Below are the code and all the weights of a small trained network. Each question names an input and a target symbol and asks about switching units off, where a switched-off unit gives its printed mean instead of its output.

import numpy as np


def w(rows, s, z=0):
    codes = np.array(rows[::2]) - 128.0
    scale = np.full(codes.shape[1], s)
    scale[-1] = z or s
    return codes * scale


def norm(h):
    return h / np.sqrt((h * h).mean(-1, keepdims=True) + 1e-5)


def f(y):
    return y / 2 * (1 + np.tanh(0.7978845608 * (y + 0.044715 * y**3)))


def softmax(a):
    e = np.exp(a - a.max(-1, keepdims=True))
    return e / e.sum(-1, keepdims=True)


def log_softmax(a):
    a = a - a.max(-1, keepdims=True)
    return a - np.log(np.exp(a).sum(-1, keepdims=True))


def net(x, mask):
    ids = ['ΓΦΨβλτ'.index(c) for c in x.split()]
    T = len(ids)
    res = E[ids] + P[:T]
    u = 0
    for l in range(2):
        q, k, v = (norm(res) @ M[l].T for M in (Q, K, V))
        z = softmax(np.where(np.tri(T) > 0, q @ k.T / 3**0.5, -1e9)) @ v
        res = res + np.where(mask[u], z, O[l][:, -1]) @ O[l][:, :-1]
        u += 1
        y = f(norm(res) @ A[l][:, :-1].T + A[l][:, -1])
        res = res + np.where(mask[u : u + 4], y, B[l][:, -1]) @ B[l][:, :-1]
        u += 4
    return log_softmax(norm(res)[-1] @ U[:, :-1].T + U[:, -1])


Q, K, V, O, A, B = {}, {}, {}, {}, {}, {}
E = w([
[118,160,5,150],'Γ',
[185,106,165,206],'Φ',
[163,120,37,117],'Ψ',
[142,111,182,78],'β',
[128,205,106,142],'λ',
[39,68,127,124],'τ',
],0.014)
P = w([
[191,94,90,255],'0',
[186,97,165,231],'1',
[162,122,170,193],'2',
[150,144,166,166],'3',
[134,156,165,142],'4',
[125,157,169,124],'5',
[116,170,166,102],'6',
[107,185,152,73],'7',
[96,190,154,62],'8',
[90,205,153,43],'9',
],0.0083)
Q[0] = w([
[131,100,160,237],'L0H0',
[33,224,98,47],'L0H0',
[192,245,96,72],'L0H0',
],0.012)
K[0] = w([
[198,103,164,204],'L0H0',
[73,168,82,33],'L0H0',
[73,192,175,12],'L0H0',
],0.011)
V[0] = w([
[107,90,111,160],'L0H0',
[249,208,113,109],'L0H0',
[123,67,92,145],'L0H0',
],0.011)
O[0] = w([
[111,145,93,110,148],'L0H0',
[176,62,73,134,252],'L0H0',
[60,155,77,12,143],'L0H0',
],0.011,0.0049)
A[0] = w([
[2,175,181,59,252],'L0N0',
[106,134,180,172,26],'L0N1',
[138,24,216,15,46],'L0N2',
[132,158,89,105,252],'L0N3',
],0.0092,0.0018)
B[0] = w([
[14,124,187,165,216],'L0N0',
[101,124,37,108,106],'L0N1',
[205,254,105,240,178],'L0N2',
[137,85,212,123,252],'L0N3',
],0.0087,0.0029)
Q[1] = w([
[115,83,232,236],'L1H0',
[179,195,60,255],'L1H0',
[69,175,199,185],'L1H0',
],0.0068)
K[1] = w([
[24,219,71,157],'L1H0',
[103,145,224,67],'L1H0',
[81,145,66,254],'L1H0',
],0.0069)
V[1] = w([
[233,160,234,29],'L1H0',
[184,255,126,145],'L1H0',
[94,111,161,196],'L1H0',
],0.0079)
O[1] = w([
[215,28,66,180,1],'L1H0',
[253,247,179,123,119],'L1H0',
[2,177,201,205,130],'L1H0',
],0.0074,0.006)
A[1] = w([
[86,200,1,96,19],'L1N0',
[84,85,37,144,53],'L1N1',
[109,68,153,201,128],'L1N2',
[98,129,84,175,5],'L1N3',
],0.0075,0.0027)
B[1] = w([
[165,154,254,110,254],'L1N0',
[176,55,200,139,183],'L1N1',
[168,130,152,30,167],'L1N2',
[236,144,183,223,119],'L1N3',
],0.0063,0.0033)
U = w([
[155,189,166,2,48],'Γ',
[162,152,185,121,3],'Φ',
[127,71,122,58,225],'Ψ',
[144,166,101,174,86],'β',
[138,73,170,198,164],'λ',
[36,127,138,133,228],'τ',
],0.0088,0.0025)

Each question gives the input, a string of symbols that net reads in full, and the target symbol t.
The units are the heads (3 rows each of Q, K, V and O) and the neurons (one row each of A and B). Each row of codes is followed by its name. A weight is (code - 128) times the scale printed after its matrix; where a second scale follows, it is the last column's (O, A, B and U).
mask holds one flag per unit, layer by layer, with each layer's heads first. A switched-off unit (its flag False) gives its mean, the last column of its rows in O or B, instead of its output. The means were averaged over made-up inputs and are rounded, as every weight is.
A unit's drop is (log p(t) with every unit on - log p(t) with that unit switched off) / (log p(t) with every unit on - log p(t) with every unit switched off).
The circuit of an input: a set's keep is (log p(t) with only the set's units on - log p(t) with every unit switched off) / (log p(t) with every unit on - log p(t) with every unit switched off). Starting from all 10 units, units are removed one at a time, each time the one whose removal leaves the highest keep (on an exact tie, the one counted first), for as long as the keep stays at least 0.8.
circuit, biggest first: the units of the circuit, biggest drop first
top k neurons: the k neurons with the biggest drops, biggest first
top k neurons in layer l: the k neurons of layer l with the biggest drops, biggest first
drop when u is switched off: that unit's drop, to one decimal
input Ψ Φ Γ Γ Γ, target Γ: circuit, biggest first : (L1N0 L0H0)
input Γ Γ Φ Γ τ Φ, target τ: top 2 neurons : (L0N3 L1N0)
input Γ Γ Γ, target Γ: circuit, biggest first : (L0H0 L1N0)
input Γ Γ Ψ Ψ λ Γ, target λ: circuit, biggest first : (L0H0)
input Γ Ψ τ β Ψ, target β: top 2 neurons : (L0N2 L1N0)
input Γ Ψ Γ Γ, target Ψ: circuit, biggest first : (L0H0 L1H0 L0N2 L0N0)
input Γ λ Γ Γ Γ Γ Ψ, target Ψ: circuit, biggest first : (L0N2 L1H0)
input λ Γ Γ Φ Γ Γ Ψ Γ, target Ψ: top 3 neurons : (L0N2 L0N3 L0N0)
input τ β Γ Φ Γ β Γ Γ λ, target β: top 2 neurons in layer 1 : (L1N0 L1N1)
input Φ Γ Γ Φ, target Γ: top 2 neurons in layer 0 : (L0N2 L0N0)
input Φ Γ Ψ Φ, target Ψ: top 2 neurons in layer 0 : (L0N2 L0N0)
input Ψ τ τ Γ Φ β, target τ: drop when L0N0 is switched off : 0.6
input τ Γ Φ Ψ β Γ, target λ: drop when L1N3 is switched off : 0.1
input Ψ Φ Γ Ψ, target Ψ: drop when L1H0 is switched off : 0.2
input Φ Γ Φ τ Γ Φ, target τ: top neuron in layer 1 : (L1N0)
